Small tables with named rows and columns. After each table, cells are looked up by row and column.

vibemi:
|  | ded | bobenog | lavonul |
|---|---|---|---|
| denafip | 0.214 | 0.752 | 0.137 |
| nuvom | 0.116 | 0.521 | 0.081 |
| vorepas | 0.407 | 0.416 | 0.401 |
| gudal | 0.646 | 0.013 | 0.732 |

denafip, bobenog: 0.752
gudal, lavonul: 0.732
nuvom, bobenog: 0.521
vorepas, ded: 0.407
vorepas, lavonul: 0.401
nuvom, lavonul: 0.081
denafip, ded: 0.214
Which row has the largest lavonul? gudal

bab
         nekova  zuradub  budi  gotip  zosiba  duki  muzev  legize  zif  gezol
zitame      131      225   164    226     130   164    147     102  182    101
futebu      146      196   113    196      66   162    125     146  187    139
lag         101      216   164    239     113   170    150     105  207    102
rigidus     155      246   140    187     135   122    115     120  191    122
migale       84      174   197    202     196   152    163      88  159     90
boz           1      129   180    133     220    67    132     113  139    118
tibo        108      159    64    116      53    81     79     191  168    188
ser         196      170   147    232      73   246    178     120  193    110

What is the budi of zitame in bab? 164
What is the gotip of migale in bab? 202
What is the legize of futebu in bab? 146
What is the muzev of migale in bab? 163
What is the zif of futebu in bab? 187
What is the muzev of lag in bab? 150
What is the budi of rigidus in bab? 140
What is the nekova of tibo in bab? 108
What is the gotip of boz in bab? 133
What is the gotip of rigidus in bab? 187
What is the zif of zitame in bab? 182
What is the duki of tibo in bab? 81
What is the muzev of tibo in bab? 79
What is the legize of ser in bab? 120
What is the muzev of futebu in bab? 125
What is the duki of lag in bab? 170
What is the nekova of boz in bab? 1
Which row has the largest legize? tibo

laret:
            bub   rimen   mizab     zed     fod     rab
gop      46.320  51.958  46.471  46.151  62.762  76.285
pagal    48.394  52.485  40.320  47.718  42.071  23.949
sebab    41.376  59.313  26.073  56.399  60.248  50.579
zimifel  42.426  58.315  26.227  47.235  53.504  36.842
bori     42.508  59.006  25.768  45.652  56.413  41.693
vebovor  47.080  52.365  48.032  47.623  63.088  75.664
dafu     56.522  42.295  72.300  52.213  49.328  67.846
bute     52.736  49.301  49.702  36.648  37.723  24.162
sibib    59.228  41.286  74.680  63.489  39.355  49.964
tig      57.680  41.316  72.061  47.159  36.824  42.120

bori, fod => 56.413
pagal, rab => 23.949
sebab, mizab => 26.073
bute, zed => 36.648
bute, rimen => 49.301
bute, rab => 24.162
Which row has the largest rimen? sebab

kag.csv
,nof,mel,kod
lun,128,28,55
ked,171,73,155
digozup,149,50,188
kor,119,20,61
zagaka,161,63,152
dudapit,153,54,207

mel of ked: 73
nof of zagaka: 161
kod of zagaka: 152
mel of dudapit: 54
kod of lun: 55
mel of digozup: 50
mel of zagaka: 63
nof of ked: 171
mel of kor: 20
kod of digozup: 188
nof of lun: 128
Row with the largest nof: ked

gev:
|  | dod | tavu | mizon | tika | sep | tolot | kud | notuba | fena |
|---|---|---|---|---|---|---|---|---|---|
| kisub | 170 | 178 | 175 | 179 | 131 | 160 | 151 | 161 | 131 |
| zome | 156 | 152 | 185 | 153 | 152 | 113 | 164 | 158 | 114 |
| mavatas | 182 | 177 | 234 | 105 | 78 | 202 | 125 | 80 | 198 |
| ralar | 135 | 183 | 114 | 197 | 87 | 103 | 147 | 152 | 111 |
| vekosol | 163 | 171 | 175 | 161 | 156 | 163 | 158 | 165 | 158 |
| depen | 22 | 134 | 112 | 200 | 95 | 179 | 159 | 81 | 131 |
| lof | 234 | 232 | 240 | 120 | 150 | 182 | 115 | 198 | 165 |
| dar | 154 | 182 | 138 | 192 | 142 | 90 | 152 | 190 | 92 |
| mezipa | 161 | 171 | 117 | 191 | 101 | 126 | 157 | 155 | 127 |
| bir | 140 | 149 | 164 | 162 | 207 | 184 | 175 | 161 | 154 |
| kiv | 163 | 158 | 173 | 177 | 134 | 170 | 167 | 147 | 151 |
| gaf | 158 | 185 | 211 | 150 | 93 | 189 | 142 | 138 | 190 |

sep of gaf is 93
fena of mavatas is 198
tika of kisub is 179
fena of mezipa is 127
tolot of depen is 179
tavu of lof is 232
kud of dar is 152
tika of dar is 192
kud of vekosol is 158
tavu of kiv is 158
tika of kiv is 177
fena of depen is 131
dod of gaf is 158

guge.csv
,panebit,lan,nuzol
vem,101,171,108
kan,240,99,119
nikizi,121,99,91
moniv,171,78,178
vopep,54,147,125
tol,205,205,123

What is the lan of tol in guge?
205
What is the lan of nikizi in guge?
99
What is the panebit of nikizi in guge?
121
What is the nuzol of moniv in guge?
178
What is the lan of kan in guge?
99
What is the nuzol of tol in guge?
123
What is the panebit of tol in guge?
205
What is the panebit of kan in guge?
240
What is the panebit of vem in guge?
101
What is the nuzol of nikizi in guge?
91
What is the nuzol of vem in guge?
108
What is the panebit of vopep in guge?
54
What is the lan of moniv in guge?
78
What is the nuzol of vopep in guge?
125
Which row has the largest panebit? kan

sog:
columns: bogam, zapa, dop, sis
garazi: [-41929, 46337, -54230, -24000]
golifeg: [34763, -15252, -20552, 20541]
givab: [-21829, 2568, -56853, -30616]
vaf: [89002, -55297, -21005, 11574]
dofo: [-27818, -877, 26214, 41808]
peka: [-4447, 897, 6126, 7446]
gug: [-9126, -2779, -49435, -36702]
vebiv: [98319, -47769, -33909, -3181]
zod: [96499, -26418, -45798, -24859]
temimi: [-37064, 38066, -41318, -26135]
zim: [-27974, -2764, 34411, 43464]
vud: [-34882, 350, 32774, 54628]

vud, dop => 32774
dofo, zapa => -877
vaf, bogam => 89002
zod, sis => -24859
vaf, zapa => -55297
temimi, dop => -41318
zim, sis => 43464
givab, dop => -56853
dofo, dop => 26214
zim, bogam => -27974

talebi:
,pir,donebo,lik,tuzeni,numi,pudab,tamapa,niro
zir,5.76,0.77,-1.44,0.35,-1.33,-2.69,-1.64,-4.42
vobuf,-1.78,-6.23,-2.46,-3.50,-5.30,3.00,3.19,1.97
rorun,-0.14,-3.22,-1.64,-1.85,-2.71,-0.58,-0.56,-2.72
kab,1.41,-4.59,0.41,-0.72,-6.23,-1.32,-0.24,1.69
piv,-5.33,-0.04,-2.58,-2.30,0.99,-2.26,-3.58,-4.06
vade,-4.89,-0.54,0.74,-0.14,-6.79,-0.97,-2.16,-1.76
sig,1.52,-0.09,0.87,1.41,-5.18,-5.35,-4.68,-3.17
penul,-3.53,-0.63,-1.80,-1.78,-1.57,-1.55,-2.00,-0.76

What is the pudab of rorun in talebi? -0.58
What is the pir of vade in talebi? -4.89
What is the niro of vade in talebi? -1.76
What is the lik of penul in talebi? -1.80
What is the numi of kab in talebi? -6.23
What is the pir of zir in talebi? 5.76
What is the niro of zir in talebi? -4.42
What is the donebo of vobuf in talebi? -6.23
What is the lik of sig in talebi? 0.87
What is the donebo of penul in talebi? -0.63
What is the tuzeni of penul in talebi? -1.78
What is the tuzeni of vade in talebi? -0.14
What is the donebo of zir in talebi? 0.77
What is the tamapa of sig in talebi? -4.68
What is the niro of rorun in talebi? -2.72
What is the numi of sig in talebi? -5.18
What is the numi of piv in talebi? 0.99

